Below is a small trained network, with its code and all its weights. Each question gives an input and a target symbol and asks what happens when units are switched off, that is, made to give their printed mean instead of their output.

import numpy as np


def w(rows, s, z=0):
    codes = np.array(rows[::2]) - 128.0
    scale = np.full(codes.shape[1], s)
    scale[-1] = z or s
    return codes * scale


def norm(h):
    return h / np.sqrt((h * h).mean(-1, keepdims=True) + 1e-5)


def f(y):
    return np.maximum(y, 0)


def softmax(a):
    e = np.exp(a - a.max(-1, keepdims=True))
    return e / e.sum(-1, keepdims=True)


def log_softmax(a):
    a = a - a.max(-1, keepdims=True)
    return a - np.log(np.exp(a).sum(-1, keepdims=True))


def net(x, mask):
    ids = ['δμξπσφψ'.index(c) for c in x.split()]
    T = len(ids)
    res = E[ids] + P[:T]
    r = norm(res)
    for j in range(2):
        rows = slice(3 * j, 3 * j + 3)
        q, k, v = (r @ M[0][rows].T for M in (Q, K, V))
        z = softmax(np.where(np.tri(T) > 0, q @ k.T / 3**0.5, -1e9)) @ v
        o = O[0][rows]
        res = res + np.where(mask[j], z, o[:, -1]) @ o[:, :-1]
    y = f(norm(res) @ A[0][:, :-1].T + A[0][:, -1])
    res = res + np.where(mask[2:6], y, B[0][:, -1]) @ B[0][:, :-1]
    return log_softmax(norm(res)[-1] @ U[:, :-1].T + U[:, -1])


Q, K, V, O, A, B = {}, {}, {}, {}, {}, {}
E = w([
[2,117,103,39,235,12,127],'δ',
[113,227,161,135,82,93,102],'μ',
[248,87,114,83,174,58,107],'ξ',
[173,117,99,237,165,109,31],'π',
[190,126,252,103,130,43,95],'σ',
[194,94,76,86,190,170,167],'φ',
[126,161,149,132,142,207,159],'ψ',
],0.0088)
P = w([
[117,114,158,203,157,109,255],'0',
[120,120,89,84,46,128,146],'1',
[120,168,106,194,171,136,151],'2',
[119,120,90,80,49,133,123],'3',
[163,206,142,137,187,181,107],'4',
[124,136,90,71,66,156,86],'5',
],0.0098)
Q[0] = w([
[118,69,127,212,233,214,215],'H0',
[59,176,43,52,60,249,100],'H0',
[230,70,9,1,114,96,94],'H0',
[217,127,118,213,101,169,61],'H1',
[145,206,156,36,210,83,178],'H1',
[247,158,130,171,142,108,107],'H1',
],0.0096)
K[0] = w([
[230,88,116,159,112,239,220],'H0',
[3,162,62,109,149,179,124],'H0',
[126,63,43,64,218,78,96],'H0',
[179,143,103,147,108,150,39],'H1',
[39,109,125,28,121,75,148],'H1',
[152,134,110,120,83,158,54],'H1',
],0.014)
V[0] = w([
[253,192,179,140,143,213,104],'H0',
[140,12,119,206,30,143,132],'H0',
[50,118,128,98,243,116,166],'H0',
[80,93,91,111,82,114,94],'H1',
[101,76,94,141,65,104,194],'H1',
[108,37,131,117,31,124,115],'H1',
],0.0062)
O[0] = w([
[2,102,89,157,164,35,161,58],'H0',
[34,175,129,127,175,152,80,2],'H0',
[178,153,144,64,66,121,151,224],'H0',
[131,161,140,128,98,182,145,137],'H1',
[144,134,108,149,143,129,55,190],'H1',
[55,135,143,79,142,186,99,121],'H1',
],0.0078,0.0032)
A[0] = w([
[139,178,150,150,201,156,101,153],'N0',
[161,119,91,122,143,147,173,107],'N1',
[161,136,155,158,145,88,225,73],'N2',
[103,97,112,177,118,65,253,3],'N3',
],0.014,0.005)
B[0] = w([
[160,214,138,49,131,233,178,193],'N0',
[85,139,172,153,90,110,156,201],'N1',
[78,79,78,243,198,148,80,255],'N2',
[210,30,174,253,127,112,115,252],'N3',
],0.011,0.0075)
U = w([
[79,234,60,135,192,202,150,161],'δ',
[53,103,51,120,76,109,221,75],'μ',
[146,87,7,61,205,129,68,11],'ξ',
[152,80,122,229,177,128,153,212],'π',
[223,146,174,83,89,157,167,204],'σ',
[60,126,233,100,147,85,84,82],'φ',
[115,254,48,177,86,43,88,5],'ψ',
],0.0095,0.0031)

Each question gives the input, a string of symbols that net reads in full, and the target symbol t.
The units are the heads (3 rows each of Q, K, V and O) and the neurons (one row each of A and B). Each row of codes is followed by its name. A weight is (code - 128) times the scale printed after its matrix; where a second scale follows, it is the last column's (O, A, B and U).
mask holds one flag per unit, heads first, then neurons. A switched-off unit (its flag False) gives its mean, the last column of its rows in O or B, instead of its output. The means were averaged over made-up inputs and are rounded, as every weight is.
A unit's drop is (log p(t) with every unit on - log p(t) with that unit switched off) / (log p(t) with every unit on - log p(t) with every unit switched off).
The circuit of an input: a set's keep is (log p(t) with only the set's units on - log p(t) with every unit switched off) / (log p(t) with every unit on - log p(t) with every unit switched off). Starting from all 6 units, units are removed one at a time, each time the one whose removal leaves the highest keep (on an exact tie, the one counted first), for as long as the keep stays at least 0.8.
units of the circuit, in order: the units of the circuit, biggest drop first
top k neurons: the k neurons with the biggest drops, biggest first
heads that matter: for each layer, one digit per head in row order, 1 if its drop is at least 0.15 and else 0, layers parted by /
drop when u is switched off: that unit's drop, to one decimal
input φ ξ φ, target δ: heads that matter -> 01
input φ ξ ξ μ, target ψ: units of the circuit, in order -> [N3, N2, H0, H1]
input μ ξ μ φ, target μ: heads that matter -> 10
input ξ ξ π δ π, target δ: units of the circuit, in order -> [N0]
input μ φ φ ξ σ μ, target ψ: units of the circuit, in order -> [N3, N2, H0, N0]
input ξ μ π φ μ ξ, target ξ: top 2 neurons -> [N3, N2]
input π σ φ μ φ, target δ: heads that matter -> 11
input π δ ξ σ, target σ: heads that matter -> 00
input π σ π, target δ: units of the circuit, in order -> [N0, N3]
input μ μ π σ σ, target δ: units of the circuit, in order -> [H0, N0]
input μ ψ μ, target δ: heads that matter -> 00
input ξ δ φ φ ξ, target δ: heads that matter -> 10
input π μ σ ξ σ, target δ: heads that matter -> 11
input ξ ξ δ φ, target σ: units of the circuit, in order -> [H0]
input π δ δ ξ φ ψ, target σ: heads that matter -> 00
input φ μ π π δ π, target σ: heads that matter -> 10
input ξ ψ ψ, target δ: heads that matter -> 00
input π δ δ, target δ: heads that matter -> 00
input δ π δ, target δ: drop when N0 is switched off -> 0.1
input ξ δ δ μ, target σ: drop when H0 is switched off -> 0.4
input ψ ξ π φ ψ, target δ: units of the circuit, in order -> [N3]
input δ δ ψ ξ, target σ: drop when N3 is switched off -> 0.0
input π φ ξ ξ, target ξ: drop when H1 is switched off -> 0.1
